In the rows, 128 means zero.
Known rows:
kanuk: [136  71 146 143 134 104 144 146 152 126 156 109  79 123 121  94  84 123
 172  92 137 145 148 140 141 169 130  97 168 105  97 130 170]
gabrazu: [121 111 131 146 156  98 104 120 129 150 142 178 159  70 111 152 138 155
 133 117 130 152 164 112 127 137 137 164 160 138 140 113 161]
poplir: [113 128 133 144 140  92 129 108 148 146 116 127 132 110 113 170 139 144
 109 105 125 125 190 133 129 135 157 179 161 105 114  69  99]
gafu: [175 158 142 133 131 140 179  92 150  94 151 137 165 107 116 132 165 162
 144 115  94 135 117 118 151 139 111 115 158 176 118 133 122]
misoke: [ 52 117 117 133 150 146  30  74  98 126 123 123 179 157 126  95 149 132
 128 121 166 137  84 140 101 145 112  98  58 167 105 111 116]
sketrok: [139 161 134 129 130  78 149 119 149 161 137 171 122 107 116 185 118 148
  86  94 133 142 168 115 145 146 164 168 164  81 139  88 120]
dresto: [118 118 134 142 118  93 128 100 152 146 109 123 125  92 114 180 127 146
 107 108 107 109 203 128 132 140 161 173 180 118 117  66 106]
dreru: [110 113 131 156 167  94 125 123 135 157 129 147 135  73  98 169 120 154
 128 111 114 139 214 113 129 154 126 187 174 132 118  73 140]
brobu: [158 120 123 123 110 161 192 133 167 100 136 138 137 155 156 124 152 117
 154 179  71 111 150  87 116 103 142 115 158 194 145 142  92]
gostum: [121  73 142 153 136 111 135 128 137 133 144 106  95 133 115 100  80 112
 161  77 144 141 144 132 137 171 100 112 159 125  88 118 162]
gritim: [110 109  96 114  86 172 111 138 101 129  57  63 116 142 129 137 125  87
 121 179 108  59 131 172 114  67 114 122  78 131 141 147  83]
viram: [114  93 120 147 158 123 131 143 128 143 111 147 124 136 144 143 139 118
 125 170 121 125 197  98  85 116 119 195 139 150 159 106 117]
deple: [109 146 120 121 138 169  74  72 112  96 141 106 195 147 113  92 174 158
 140 146 130 131  69 153 124 120 127  79  95 172 108 134 105]
kiso: [ 23 169 101 111 117 146 110 152  89 148  92 168 142 186 176 109 107  92
 103 165 133  98  85 111  98 103 110  91  29 148 119 120  69]
vodro: [190 173 137 123 147 124 198 123 151 104 160 133 149 103  97 137 158 170
 123  98 101 144 112 132 157 148  95 133 155 142 120 136 127]
libis: [163 137 135 131 161 127 147 176 133 118 134 153 126 125 156 124 149 130
 118 195 111 156 144  90 114 106 145 140 141 120 175 158 134]
droso: [169 158 129 137 132 138 181  95 157  97 158 125 156 111 114 123 163 165
 139 113  91 140 114 127 150 133 106 122 157 174 122 135 114]
flokar: [123 129 117 116 112 163 167 129 138 103 116  89 102 242 147  98 121  59
  91  98 173 126  97 149  90 136  49 161  61 130 142 123  91]

Facts:
(denem, ε, regar); (denem, ε, mogosten); (denem, ε, bufa); (denem, ε, libis); (denem, ε, trifel)
(denem, ε, treleflom); (denem, ε, ravok); (denem, ε, plopo); (denem, ε, ketum); (deple, ε, bufa)
(deple, ε, trudin); (deple, ε, trifel); (deple, ε, plopo); (drokin, ε, grazil); (drokin, ε, drefugru)
(drokin, ε, teni); (drokin, ε, dreru); (drokin, ε, drazon); (flokar, ε, tudistel); (flokar, ε, saskul)
(flokar, ε, sidrem); (flokar, ε, stogrum); (galo, ε, kaplar); (galo, ε, skaron); (galo, ε, ketum)
(galo, ε, drazon); (greflal, ε, sketrok); (greflal, ε, skones); (greflal, ε, sidrem); (greflal, ε, zaga)
(greflal, ε, flopos); (greflal, ε, klupa); (gripo, ε, triskan); (gripo, ε, guvikol); (gripo, ε, kegim)
(gritim, ε, stisi); (gritim, ε, rivon); (grotren, ε, bufa); (grotren, ε, dubo); (grotren, ε, brobu)
(grotren, ε, difle); (kiso, ε, vufes); (kiso, ε, klebrim); (kiso, ε, meda); (kiso, ε, klatem)
(kiso, ε, guvikol); (kiso, ε, kegim); (klodus, ε, zegror); (kopun, ε, gabrazu); (kopun, ε, viram)
(kopun, ε, dreru); (koskor, ε, droso); (koskor, ε, bitra); (koskor, ε, gafu); (koskor, ε, bufa)
(koskor, ε, vodro); (kufas, ε, draba); (kufas, ε, vufes); (kufas, ε, drefugru); (kufas, ε, drazon)
(matu, ε, brilurum); (matu, ε, mavom); (matu, ε, zibrabrer); (matu, ε, gostum); (matu, ε, kanuk)
(matu, ε, drazon); (matu, ε, stogrum); (mavem, ε, bristus); (mavem, ε, nuren); (mavem, ε, plumik)
(mavem, ε, trifel); (mavem, ε, stuzaskek); (misoke, ε, pinabru); (misoke, ε, draba); (misoke, ε, voli)
(misoke, ε, trudin); (misoke, ε, gabrazu); (misoke, ε, drazon); (misoke, ε, guvikol); (muklufo, ε, bristus)
(muklufo, ε, skones); (muklufo, ε, stivur); (muklufo, ε, stuzaskek); (muklufo, ε, stados); (penitrun, ε, saskul)
(penitrun, ε, bruklukom); (penitrun, ε, tudroso); (peseluk, ε, ravok); (peseluk, ε, mogren); (peseluk, ε, poba)
(peseluk, ε, kagrun); (peseluk, ε, dofle); (peseluk, ε, klupa); (pliflo, ε, pinabru); (pliflo, ε, mogosten)
(pliflo, ε, skones); (pliflo, ε, ditral); (pliflo, ε, gefluk); (pliflo, ε, troza); (pliflo, ε, plumik)
(pliflo, ε, mugom); (plodrir, ε, mogosten); (plodrir, ε, brilurum); (plodrir, ε, mogren); (plodrir, ε, kanuk)
(rozir, ε, bristus); (rozir, ε, zistus); (rozir, ε, dredre); (rozir, ε, rivon); (sozal, ε, sedral)
(sozal, ε, dredre); (sozal, ε, ketum); (sozal, ε, kegim); (stetozu, ε, gabrazu); (stetozu, ε, libis)
(stetozu, ε, zaga); (stetozu, ε, stivur); (stolek, ε, sidrem); (stolek, ε, mavi); (stolek, ε, ketum)
(stolek, ε, vodro); (stolek, ε, klupa); (tudror, ε, dresto); (tudror, ε, tuzim); (tunin, ε, sketrok)
(tunin, ε, plebro); (tunin, ε, klebrim); (tunin, ε, zaga); (tunin, ε, mubril); (tunin, ε, klodar)
(vaposkil, ε, sketrok); (vaposkil, ε, poplir); (vaposkil, ε, dresto); (vaposkil, ε, dreru); (zize, ε, draba)
(zize, ε, zistus); (zize, ε, plopo); (zize, ε, guvikol); (bitra, Σ, 52); (brastu, Σ, 407)
(brilurum, Σ, 407); (bristus, Σ, 407); (brobu, Σ, 407); (bruklukom, Σ, 52); (bufa, Σ, 52)
(denem, Σ, 52); (deple, Σ, 52); (difle, Σ, 52); (ditral, Σ, 52); (dofle, Σ, 52)
(draba, Σ, 407); (drazon, Σ, 52); (dredre, Σ, 52); (drefugru, Σ, 407); (dreru, Σ, 52)
(dresto, Σ, 52); (drokin, Σ, 52); (droso, Σ, 52); (dubo, Σ, 52); (flokar, Σ, 407)
(flopos, Σ, 52); (gabrazu, Σ, 52); (gafu, Σ, 52); (galo, Σ, 407); (gefluk, Σ, 407)
(gostum, Σ, 52); (grazil, Σ, 52); (greflal, Σ, 52); (gripo, Σ, 52); (gritim, Σ, 407)
(grotren, Σ, 407); (guvikol, Σ, 52); (kagrun, Σ, 407); (kanuk, Σ, 52); (kaplar, Σ, 52)
(kegim, Σ, 52); (ketum, Σ, 52); (kiso, Σ, 407); (klatem, Σ, 52); (klebrim, Σ, 52)
(klodar, Σ, 52); (klodus, Σ, 407); (klupa, Σ, 52); (kopun, Σ, 52); (koskor, Σ, 407)
(kufas, Σ, 52); (libis, Σ, 407); (matu, Σ, 52); (mavem, Σ, 407); (mavi, Σ, 52)
(mavom, Σ, 52); (meda, Σ, 52); (misoke, Σ, 52); (mogosten, Σ, 407); (mogren, Σ, 52)
(mubril, Σ, 52); (mugom, Σ, 407); (muklufo, Σ, 407); (nuren, Σ, 407); (penitrun, Σ, 52)
(peseluk, Σ, 52); (pinabru, Σ, 52); (plebro, Σ, 52); (pliflo, Σ, 52); (plodrir, Σ, 407)
(plopo, Σ, 407); (plumik, Σ, 407); (poba, Σ, 52); (poplir, Σ, 52); (ravok, Σ, 52)
(regar, Σ, 407); (rivon, Σ, 407); (rozir, Σ, 52); (saskul, Σ, 52); (sedral, Σ, 52)
(sidrem, Σ, 407); (skaron, Σ, 52); (sketrok, Σ, 52); (skones, Σ, 52); (sozal, Σ, 407)
(stados, Σ, 52); (stetozu, Σ, 52); (stisi, Σ, 407); (stivur, Σ, 52); (stogrum, Σ, 52)
(stolek, Σ, 52); (stuzaskek, Σ, 52); (teni, Σ, 407); (treleflom, Σ, 407); (trifel, Σ, 407)
(triskan, Σ, 407); (troza, Σ, 407); (trudin, Σ, 407); (tudistel, Σ, 52); (tudror, Σ, 52)
(tudroso, Σ, 52); (tunin, Σ, 52); (tuzim, Σ, 52); (vaposkil, Σ, 407); (viram, Σ, 407)
(vodro, Σ, 52); (voli, Σ, 52); (vufes, Σ, 52); (zaga, Σ, 407); (zegror, Σ, 52)
(zibrabrer, Σ, 52); (zistus, Σ, 52); (zize, Σ, 52); (zudrifas, Σ, 52)

Rows:
No name comes twice in this set of rows, the named rows included.
[ 97  93 128 151 156  98 107 111 127 147 121 136 139  94  93 135 116 149
 139 111 127 134 178 125 122 156  91 164 147 149 107  98 152]	grazil
[125 137 126 115  76 157 141  66 137 111 122  85 124 188 109 130 125  82
 117  42 172 111  91 167 129 149  81 138  87 150 110  97  98]	penitrun
[160 160 138 121 128  97 138 119 133 133 147 138 115 127 121 152 142 136
  90  93 153 153 129 133 153 144 146 155 143  74 134 115 133]	flopos
[ 88 159 106 112 127 161 119 171  92 119  81 105 127 158 144 112 133 111
  94 171 117  90  80 147 105 104  82 104  36 117 134 155  94]	sozal
[158 101 154 142 146  93 142 163 149 124 170 100  68 134 128 102 116 154
 139 112 117 145 137 140 156 151 155  70 189  75  88 125 156]	mogren
[ 99 167 119 123 119  96 155 158 109 164 134 189 132  49 103 155  74 153
 138 106 107 104 109 118 154 125 136  95 118 133  99 141 165]	kegim
[185 160 153 119 151  93 165 163 143 126 157 123 104 105 108 134 142 165
  96  99 132 147 122 137 165 156 126 133 168  58 125 135 151]	klupa
[136  96 137 136 133 117  86 115 124 146 151 172 146  91 128 133 114 137
 173 114 160 166 115 110 129 136 167 128 155 139 138 131 181]	pinabru
[128 115 109 127 107 149 155 149 145 121  99 118 109 159 162 123 124  87
 126 161 112 111 147 116 110 103 131 134 121 146 144 139 103]	brastu
[127 130 132 127 115 125 130  96 129 132 128 114 133 121 109 130 122 128
 133 103 130 114 124 151 139 135 130 118 131 127 104 109 121]	zudrifas
[ 93 175 127 116 115  80 158 140 124 176 140 207 132  85 129 164  90 139
 116  95 130 117 127 107 152 136 164 120 129 115 113 108 133]	klebrim
[136 111 110 110 103 194  50 114  99 107  92  78 150 192 161 112 170  89
 123 186 148 123  93 153  95  75 145 124  81 130 167 164  99]	mavem
[109  87 135 144 143 150  98 155 134  95 132  62  83 239 182  60 135  87
 127 171 153 129 114 136  92 129 124  74 105 104 113 135 103]	plodrir
[ 66 118 127 145 160 134  51  73 117 128 104 103 177 139 115 129 163 150
 109 115 148 129 148 149  91 146 116 162 103 138 102  67  90]	kopun
[ 71 135 121 134 137  96 136 138 111 166 136 187 136  80 116 147  73 140
 153 101 120 119 133 113 138 145 132 114 116 148 105 120 163]	vufes

The same elements again, as new rows of numbers:
Known rows:
ditral: [122 142 133 158 106 110 110 103  89 118 145 126 146 100 147  86 102 143
 129 162 145  82  90 159 157 179 129 122 123 192]
klupa: [142 118 115 178 124 116 146 102  91  98 135 105 157 112 141  89 130 146
 122 154 115 113 120 160 147 161 155 149 130 169]
denem: [168 130 146 175 115 161  78  97 118 106 120 144 150 103 132  54  92 132
 175 177 159 101 127 135 163 141 168 146 113 221]
sedral: [148 133 150 144 122 131 124 124 104 126 112  92 168 112 135  94 101 146
 133 162 133 108 130 155 143 134 134 131 136 176]
muklufo: [123 106 119 159  26 169 114 117 135  96 117 138  84  66  80  65  54 137
 127 133 196  69 131 155 146 128 148 155 131 192]
grotren: [ 99 130 132 170  64 173 104 142 144  67 116 153  59  88  83 100  66 129
 156 154 164  91 164 125 154 105 166 137 111 190]
dofle: [131 109 124 175 132 130 131  96 110  89 137 109 157 120 132  87 129 143
 159 160 114 112 115 160 156 163 154 139 139 197]
saskul: [118 130 101 167 137 104 137 115 104 108 139 103 169 140 120  89  95 142
 122 164 136  81 164 131 165 179 127 165 143 174]
difle: [117 158 140 167 136 128 105 125 107  96 153 122 124 127 137 110 101 151
 142 187 119 124 146 132 153 147 155 133 118 194]
rivon: [102 114 125 124  41 150 153 142 137  96 119 101  98  98  80 119  59 149
 116 126 163 114 137 175 137 120 118 121 166 175]
troza: [ 82 117 113 148  46 138 137 130 109  84 114 134  77  54  99 103  75 137
 131 121 158  65 107 160 152 155 130 123 140 160]
kopun: [161 128 163 156 102 135 101 116 107 125 130 115 163 108 102  66  83 159
 151 166 138  65 124 119 148 163 190 165 117 212]
stolek: [168 126 140 194 124 153 111  95 117 110 108 120 153 124 135  51 101 124
 140 177 155  88 144 142 155 131 164 157 101 182]
mavem: [117 110 125 159  33 175 109 123 138  92 119 144  79  70  87  74  50 132
 138 136 190  77 128 158 143 123 143 138 135 198]
pliflo: [139 132 150 167  93 139  86  90 109 118 131 140 150  99 142  49  88 122
 150 176 179  57  92 143 164 160 149 140 100 221]
mubril: [150 124 119 152 117 112 117 126 101 103 135  77 163 101 131  97 123 153
 100 170 127  82 113 129 150 154 170 151 118 197]
gostum: [117 132 134 157 116 107 127 112  95  93 109 117 161 150 116  98  87 135
 144 177 112  84 117 142 172 180 134 149 138 197]
mavom: [114 126 133 153 114 111 123 114  96  90  99 115 168 153 121  96  90 138
 143 174 113  89 119 144 173 176 133 149 144 195]

Rows:
No name comes twice in this set of rows, the named rows included.
[102 109 130 140  46 140 142 153 115  92 117 126  94  69  64 115  67 168
 138 119 134  72 138 140 137 158 176 156 147 165]	viram
[147 135 133 178 127 126 140 107  99 111 124 110 151 123 139  85 111 142
 125 165 127 107 138 154 148 148 149 146 118 159]	mavi
[141 139 148 121 107 122 116 125 101 124 137  92 169 117 126  99  83 159
 132 161 135 127 125 153 143 152 125 131 150 195]	zistus
[ 97 126 127 123  56 136 138 162 105  82  96 125 103  60  80 123  72 160
 139 115 140  98 141 150 140 151 147 132 161 155]	draba
[ 93 122 114 146  58 147 130 134 110  78 127 136  81  64  92 120  74 161
 135 120 150 122 136 167 138 147 136 129 155 164]	trifel
[ 97 121 116 144  43 148 129 131 116  89 136 128  77  71  91 106  65 148
 125 124 166  94 123 169 137 144 129 129 150 173]	nuren
[ 82 112 108 161  48 138 141 125 103  65 104 144  80  71  98 120  82 144
 144 120 138  99 112 171 150 154 135 124 157 159]	mogosten
[136 140 152 147 103 106 133 126  90 124 141  97 161 121 108 104  97 180
 133 152 101  80 117 137 140 184 177 159 134 186]	dreru
[144 127 119 159 108 107 132 123  90 104 141  80 155 110 124 102 116 162
  95 162 113  85 108 142 141 167 169 158 123 180]	sketrok
[108 113 107 151  52 146 132 138 109  70 127 137  87  58  86 115  85 164
 134 115 141 112 143 155 133 148 151 146 154 161]	libis

The same elements again, as new rows of numbers:
Known rows:
vaposkil: [122 126  91 166 124 143 138 108 133  98 156 151 161 105 137 122  97 153
 147  96 164 116 118 101 160 195 131  71]
mavom: [132 143 131 129 154 145 116 136 105 130 131 149 131 148 120 131 153 119
 126 149 161 116 128 150 131 110 139 144]
mubril: [111 119  98 131 110 158 142 148 138 124 185 143 152 142 129 124 145 121
 125 162 138 119 127 119 131 116 153 152]
muklufo: [146 130 123 150  58 135 167 127 140  90 150 149 138 117 132 110  94 110
 132 107 185 112 124 117 173 179  99  61]
galo: [135 140 129 159 119 117 137 132 115 102 134 174 136 120 138 114 123 141
 146 102 192 123  87 119 164 198 112  74]
skaron: [106 135 141 137 122 127 124 144 107 139 145 161 105 151 129 127 144 140
 133 158 150 132 105 125 146 123 125 156]
drazon: [ 96 142 139 142 138 123 117 150  99 140 142 162 106 144 117 134 149 143
 147 181 174 135 126 137 131 119 143 155]
misoke: [133 132 136 111 163 131 126 106 153  90 169 180  75 141 160 131 126 126
 137 162 179 120 116 111 154 122 102 132]
saskul: [140 157 132 153 120 160 131 136 123 156 143 160 125 153 121 125 105 109
  89 145 152 129 117 132 133 115 168 173]
koskor: [143 137 133 135 115 130 157 138 158  98 132 144 150 145 157  98 105 139
 145  67 171 135  79 114 153 186 117  77]
droso: [106 125 148 115 120 135 141 156 144 128 140 132 122 168 144 112 130 130
 134 120 133 139 102 118 134 116 130 161]
viram: [108 143 107 183  93 118 145 135 128 119 143 151 138  98 123 120  98 150
 158 112 180 132 134 116 146 188 155  95]
peseluk: [145 134 132 129 159 164 141 107 140 115 168 143  78 139 153 156 136 111
 120 118  93 107  95 127 141 138 100 127]
dofle: [124 136 126 147 123 148 139 138 124 143 158 128  88 137 133 145 144 121
 125 142  93 117 114 142 124 138 125 149]
bruklukom: [140 152 134 155 122 156 130 124 135 148 141 163 118 142 126 120  96 112
  89 145 143 130 124 129 135 118 162 173]
tudror: [107 117 120 115 154 164 119  99 135 117 161 148 134 131 142 124 108 138
 122 134 113 107 122 104 152 124 129 140]
kegim: [111 128 132 137  99 105 131 148 119 135 176 165 113 135 126  98 151 128
 105 195 137 134 101 126 133 123 135 168]
greflal: [137 123 124 121 133 188 144 119 144 112 178 160 140 169 148 152 125 105
 112 136 136 106 109 107 166 130 110 134]

Rows:
No name comes twice in this set of rows, the named rows included.
[144 130 114 161 105 110 135 114 138 115 135 135 155 105 135  93  89 134
 116  98 156 123 114 129 144 187 137  87]	klodus
[113 130 127 127 118 136 124 122 139 137 148 133 122 132 133 107 111 129
 109 154 116 123 123 131 132 116 144 159]	zegror
[126 129 154 111  92 143 149 115 137 105 156 174  95 128 131 106 125 109
  98 148 138  97 106 121 167 111  85 138]	rozir
[133 132 146 109 138 139 145 122 162  91 149 161  79 140 160 124 120 115
 144 123 146 122 110 112 141 116 109 141]	deple
[134 136 107 174  81  90 144 145 127 120 156 158 141 102 132  86 120 136
 125 150 184 139 104 131 132 192 146 103]	triskan
[116 135 132 135 132 121 127 136 135 123 162 157  87 136 137 130 131 129
 146 180 166 135 133 120 136 114 134 160]	voli
[155 121  97 160 113 107 141 119 146  84 174 171 151 104 154  90 129 131
 123 140 191 121  90 119 147 193 124  77]	kiso
[137 133 125 160  29 104 152 152 131 136 134 122 127 124 126 108 100 118
 137 130 179 141 154 138 146 187 120  89]	plumik
[131 148 122 177  60  88 162 165 139 121 135 140 105 100 125 109 113 139
 156 120 178 144 112 131 122 185 147 100]	plopo
[119 134 129 168  17 101 174 162 124 130 135 132 139 104 106  97 102 123
 134 128 175 123 138 127 152 175 129 102]	bristus
[107 136 137 119 182 152 114 101 125 104 154 179 107 136 144 140 123 143
 143 147 162 114 114 106 166 122 117 136]	drokin
[107 132 149 130  81 118 145 147 109 139 153 164 106 134 118 104 143 129
 114 171 132 116 107 130 146 115 120 166]	dredre
[169 141 113 151 131 126 141 117 127 104 134 128 137 115 140 129 126 114
 134  99 175 114 111 154 141 188 108  60]	plodrir

